Below are the code and all the weights of a small trained network. Each question names an input and a class and asks about switching units off, where a switched-off unit gives its printed mean instead of its output.

import numpy as np


def w(rows, s, z=0):
    codes = np.array(rows[::2]) - 128.0
    scale = np.full(codes.shape[1], s)
    scale[-1] = z or s
    return codes * scale


def f(y):
    return np.maximum(y, 0)


def log_softmax(a):
    a = a - a.max(-1, keepdims=True)
    return a - np.log(np.exp(a).sum(-1, keepdims=True))


def net(x, mask):
    res = np.array(x, float).reshape(1, 6) / 4 @ E
    y = f(res @ A[0][:, :-1].T + A[0][:, -1])
    res = res + np.where(mask, y, B[0][:, -1]) @ B[0][:, :-1]
    return log_softmax(res[-1] @ U[:, :-1].T + U[:, -1])


A, B = {}, {}
E = w([
[217,152,189,162,201,165,130,3],'x0',
[138,221,59,190,98,227,133,162],'x1',
[177,213,206,138,96,60,219,188],'x2',
[79,111,162,89,197,208,202,160],'x3',
[141,152,111,10,23,173,161,51],'x4',
[80,171,149,125,136,116,108,106],'x5',
],0.0065)
A[0] = w([
[93,125,160,189,198,95,101,149,79],'n0',
[186,148,91,161,94,82,69,113,64],'n1',
[161,71,132,101,168,180,175,167,161],'n2',
[117,120,135,102,178,193,183,138,110],'n3',
[76,73,64,156,150,176,65,87,33],'n4',
[106,126,141,108,175,184,196,160,73],'n5',
[91,78,59,126,160,189,66,99,47],'n6',
[127,127,153,222,175,100,98,203,92],'n7',
[187,155,210,156,200,137,119,3,100],'n8',
[212,136,185,150,192,173,121,44,60],'n9',
[128,110,147,199,178,111,97,159,41],'n10',
[100,31,170,61,168,53,109,102,110],'n11',
[59,51,85,117,163,183,35,79,70],'n12',
[184,161,128,180,60,79,59,72,95],'n13',
[92,43,160,50,126,58,109,177,104],'n14',
[32,176,182,116,152,153,127,113,133],'n15',
[117,173,51,191,108,207,117,143,65],'n16',
[92,214,83,144,104,189,125,139,65],'n17',
[121,98,124,203,177,109,107,162,37],'n18',
[182,148,61,170,56,63,79,106,180],'n19',
[115,126,116,209,195,104,112,158,42],'n20',
[138,140,113,147,129,201,163,154,92],'n21',
[153,224,208,172,100,68,220,181,47],'n22',
[127,156,105,34,48,157,161,57,4],'n23',
[128,211,53,207,108,199,135,188,89],'n24',
[111,101,144,98,167,202,198,141,65],'n25',
[134,177,199,153,95,90,207,164,55],'n26',
[15,120,95,91,79,93,104,233,63],'n27',
[104,104,127,215,188,100,115,164,84],'n28',
[135,122,153,113,167,183,191,154,94],'n29',
],0.0064,0.0027)
B[0] = w([
[117,131,148,61,53,184,155,82,206],'n0',
[63,96,182,153,114,130,67,168,186],'n1',
[97,96,182,177,96,118,79,160,189],'n2',
[78,100,172,166,99,112,62,173,186],'n3',
[211,221,130,82,192,103,96,181,193],'n4',
[61,95,179,163,118,90,50,158,184],'n5',
[214,238,131,74,201,95,92,191,195],'n6',
[140,132,130,48,50,203,160,90,230],'n7',
[81,216,9,215,86,139,198,197,248],'n8',
[79,211,25,187,79,150,183,206,220],'n9',
[104,158,146,60,35,208,153,83,189],'n10',
[165,174,177,194,109,56,197,50,222],'n11',
[227,231,147,83,177,68,101,179,217],'n12',
[54,73,180,160,117,114,50,191,214],'n13',
[171,165,134,210,134,87,200,87,213],'n14',
[112,23,176,185,148,127,83,183,174],'n15',
[173,142,182,157,136,20,191,54,206],'n16',
[173,121,178,153,115,75,192,56,198],'n17',
[117,155,146,48,43,198,149,77,188],'n18',
[50,54,201,161,137,150,32,190,235],'n19',
[91,136,155,39,43,220,159,76,196],'n20',
[126,113,190,165,121,67,121,103,173],'n21',
[230,197,99,41,216,126,56,183,254],'n22',
[92,168,156,33,1,238,133,91,227],'n23',
[177,123,202,178,141,34,206,14,236],'n24',
[62,109,181,160,93,103,54,173,186],'n25',
[208,214,100,76,193,122,60,180,214],'n26',
[96,192,12,199,103,142,212,182,236],'n27',
[120,144,141,76,56,198,148,93,212],'n28',
[66,81,170,156,135,115,53,173,181],'n29',
],0.0054,0.0056)
U = w([
[113,133,135,38,82,189,144,84,101],'0',
[185,162,112,71,195,112,96,158,97],'1',
[92,143,24,181,120,130,171,155,106],'2',
[150,123,173,166,143,67,170,47,107],'3',
[73,88,172,151,132,126,60,156,112],'4',
[134,112,122,126,139,134,128,126,224],'5',
[111,76,88,113,184,133,128,96,142],'6',
[101,7,28,81,229,159,136,59,8],'7',
],0.016)

Each question gives the input, the list of numbers given to net, and the class t.
The units are the neurons (one row each of A and B). Each row of codes is followed by its name. A weight is (code - 128) times the scale printed after its matrix; where a second scale follows, it is the last column's (A, B and U).
mask holds one flag per neuron, in row order. A switched-off neuron (its flag False) gives its mean, the last column of its row in B, instead of its output. The means were averaged over made-up inputs and are rounded, as every weight is.
A unit's drop is (log p(t) with every unit on - log p(t) with that unit switched off) / (log p(t) with every unit on - log p(t) with every unit switched off).
The circuit of an input: a set's keep is (log p(t) with only the set's units on - log p(t) with every unit switched off) / (log p(t) with every unit on - log p(t) with every unit switched off). Starting from the 12 units with the biggest drops (on a tie, the unit counted first), units are removed one at a time, each time the one whose removal leaves the highest keep (on an exact tie, the one counted first), for as long as the keep stays at least 0.8.
circuit, biggest first: the units of the circuit, biggest drop first
k most important neurons: the k neurons with the biggest drops, biggest first
drop of u: that unit's drop, to one decimal
input [5,-3,-5,5,-3,-4], class 1: circuit, biggest first : [n12]
input [-3,-5,-2,-6,5,-6], class 4: circuit, biggest first : [n19, n7]
input [3,-5,-8,8,6,-6], class 1: circuit, biggest first : [n12, n6]
input [-8,-4,0,-8,1,4], class 2: 2 most important neurons : [n27, n14]
input [7,6,6,4,4,-5], class 2: 2 most important neurons : [n9, n8]
input [8,6,-5,6,3,-5], class 2: 2 most important neurons : [n9, n8]
input [-8,-6,-7,-4,-2,0], class 2: 4 most important neurons : [n27, n22, n14, n26]
input [6,-1,4,6,-5,-6], class 2: 3 most important neurons : [n8, n9, n19]
input [8,-8,-3,1,-5,2], class 2: 2 most important neurons : [n8, n9]
input [5,-1,-7,7,3,0], class 1: 3 most important neurons : [n12, n6, n4]
input [1,-6,-5,0,-1,0], class 3: 2 most important neurons : [n11, n22]
input [-6,8,-1,0,3,-6], class 3: circuit, biggest first : [n24, n16]
input [8,0,1,4,7,-1], class 2: circuit, biggest first : [n8, n9]
input [-2,-8,3,8,3,-6], class 3: circuit, biggest first : [n11]
input [-4,-5,-3,1,-4,0], class 3: circuit, biggest first : [n11, n14]
input [-6,8,-6,7,1,1], class 3: 2 most important neurons : [n24, n16]
input [-6,-8,3,-2,-5,6], class 3: 2 most important neurons : [n11, n14]
input [-5,8,7,-7,-3,-2], class 3: 2 most important neurons : [n24, n16]
input [-1,-1,8,-2,-5,1], class 1: 2 most important neurons : [n22, n26]
input [-5,5,2,6,-5,-8], class 5: circuit, biggest first : [n8]
input [-8,-4,7,-7,-6,8], class 2: drop of n23 : 0.3
input [8,0,-5,-7,0,-5], class 2: drop of n8 : 0.6
input [-3,7,4,8,4,7], class 4: drop of n15 : 0.2
